Below is a small trained network, with its code and all its weights. Each question gives an input and a class and asks what happens when units are switched off, that is, made to give their printed mean instead of their output.

import numpy as np


def w(rows, s, z=0):
    codes = np.array(rows[::2]) - 128.0
    scale = np.full(codes.shape[1], s)
    scale[-1] = z or s
    return codes * scale


def norm(h):
    return h / np.sqrt((h * h).mean(-1, keepdims=True) + 1e-5)


def f(y):
    return np.maximum(y, 0)


def log_softmax(a):
    a = a - a.max(-1, keepdims=True)
    return a - np.log(np.exp(a).sum(-1, keepdims=True))


def net(x, mask):
    res = np.array(x, float).reshape(1, 6) / 4 @ E
    u = 0
    for l in range(2):
        y = f(norm(res) @ A[l][:, :-1].T + A[l][:, -1])
        res = res + np.where(mask[u : u + 8], y, B[l][:, -1]) @ B[l][:, :-1]
        u += 8
    return log_softmax(norm(res)[-1] @ U[:, :-1].T + U[:, -1])


A, B = {}, {}
E = w([
[111,133,78,134,118,70,131],'x0',
[120,161,187,165,92,164,168],'x1',
[173,80,97,158,99,167,126],'x2',
[233,128,164,94,158,138,145],'x3',
[94,74,82,180,253,193,173],'x4',
[99,105,132,106,108,143,219],'x5',
],0.011)
A[0] = w([
[94,149,137,119,75,107,66,163],'L0N0',
[166,121,129,187,74,178,37,2],'L0N1',
[81,119,189,152,249,225,107,111],'L0N2',
[57,165,176,174,94,166,101,35],'L0N3',
[61,174,216,132,114,117,128,111],'L0N4',
[154,144,232,158,53,186,204,112],'L0N5',
[180,115,38,145,89,168,104,72],'L0N6',
[54,176,184,116,173,104,177,80],'L0N7',
],0.014,0.0063)
B[0] = w([
[80,157,148,164,122,122,115,211],'L0N0',
[52,192,118,149,160,63,63,164],'L0N1',
[121,182,47,95,107,233,71,248],'L0N2',
[252,101,171,134,109,147,189,172],'L0N3',
[212,113,95,182,129,111,108,195],'L0N4',
[188,112,184,48,105,103,220,237],'L0N5',
[96,56,158,141,127,83,106,166],'L0N6',
[39,161,150,124,146,42,130,183],'L0N7',
],0.017,0.011)
A[1] = w([
[125,158,146,70,186,112,147,161],'L1N0',
[193,126,184,87,160,141,153,75],'L1N1',
[62,105,81,135,124,125,222,194],'L1N2',
[68,63,74,96,117,110,192,167],'L1N3',
[78,65,99,107,253,215,205,206],'L1N4',
[128,105,130,189,201,120,237,253],'L1N5',
[157,73,143,110,215,144,61,58],'L1N6',
[64,97,130,152,131,127,209,124],'L1N7',
],0.015,0.0016)
B[1] = w([
[135,182,160,174,76,158,178,181],'L1N0',
[156,131,173,108,134,131,147,229],'L1N1',
[128,96,100,87,161,174,160,199],'L1N2',
[108,30,151,142,145,161,114,192],'L1N3',
[128,209,6,128,108,224,112,254],'L1N4',
[102,228,102,87,157,176,29,186],'L1N5',
[202,138,166,160,196,158,179,168],'L1N6',
[118,107,73,70,65,157,162,175],'L1N7',
],0.015,0.0079)
U = w([
[172,72,145,154,206,89,74,4],'0',
[54,177,136,135,106,24,75,128],'1',
[58,13,110,83,102,102,135,5],'2',
[118,136,25,73,159,247,131,237],'3',
[237,138,209,62,115,127,204,168],'4',
],0.013,0.0035)

Each question gives the input, the list of numbers given to net, and the class t.
The units are the neurons (one row each of A and B). Each row of codes is followed by its name. A weight is (code - 128) times the scale printed after its matrix; where a second scale follows, it is the last column's (A, B and U).
mask holds one flag per neuron, layer by layer. A switched-off neuron (its flag False) gives its mean, the last column of its row in B, instead of its output. The means were averaged over made-up inputs and are rounded, as every weight is.
A unit's drop is (log p(t) with every unit on - log p(t) with that unit switched off) / (log p(t) with every unit on - log p(t) with every unit switched off).
The circuit of an input: a set's keep is (log p(t) with only the set's units on - log p(t) with every unit switched off) / (log p(t) with every unit on - log p(t) with every unit switched off). Starting from the 12 units with the biggest drops (on a tie, the unit counted first), units are removed one at a time, each time the one whose removal leaves the highest keep (on an exact tie, the one counted first), for as long as the keep stays at least 0.8.
units of the circuit, in order: the units of the circuit, biggest drop first
top k neurons: the k neurons with the biggest drops, biggest first
k most important neurons of layer l: the k neurons of layer l with the biggest drops, biggest first
drop of u: that unit's drop, to one decimal
input [3,6,7,-6,-7,-6], class 1: units of the circuit, in order => [L0N1]
input [3,-8,-5,4,-4,-2], class 1: units of the circuit, in order => [L0N5; L0N2]
input [7,-5,1,-2,-4,1], class 2: top 3 neurons => [L0N4; L0N2; L0N1]
input [-7,0,-7,0,-6,-7], class 0: 2 most important neurons of layer 0 => [L0N4; L0N5]
input [-7,-2,-4,-1,-2,-2], class 0: units of the circuit, in order => [L0N5; L0N4; L1N4]
input [6,-4,-1,-3,-7,7], class 1: top 3 neurons => [L0N5; L0N0; L0N6]
input [-3,-6,1,-4,-2,2], class 2: 2 most important neurons of layer 0 => [L0N2; L0N4]
input [-5,-4,6,7,-1,-7], class 0: top 2 neurons => [L0N5; L0N1]
input [8,0,5,0,-8,6], class 2: 4 most important neurons of layer 0 => [L0N3; L0N4; L0N2; L0N0]
input [-1,-4,-1,-8,-5,2], class 1: 3 most important neurons of layer 0 => [L0N5; L0N0; L0N2]
input [-4,8,-4,-2,4,1], class 4: 2 most important neurons of layer 0 => [L0N5; L0N3]
input [8,-7,7,1,-1,-2], class 0: 2 most important neurons of layer 0 => [L0N5; L0N7]
input [8,-5,4,-8,-2,-5], class 1: top 2 neurons => [L0N5; L0N0]
input [-5,8,-8,-8,-5,-4], class 4: units of the circuit, in order => [L0N3]
input [4,-3,1,1,-5,2], class 1: drop of L0N5 => 0.5
input [4,-1,8,-5,1,-3], class 2: drop of L0N6 => 0.4
input [5,7,3,-1,-4,-2], class 4: drop of L0N5 => 0.2
input [3,6,3,-6,-1,8], class 4: drop of L0N5 => 0.2
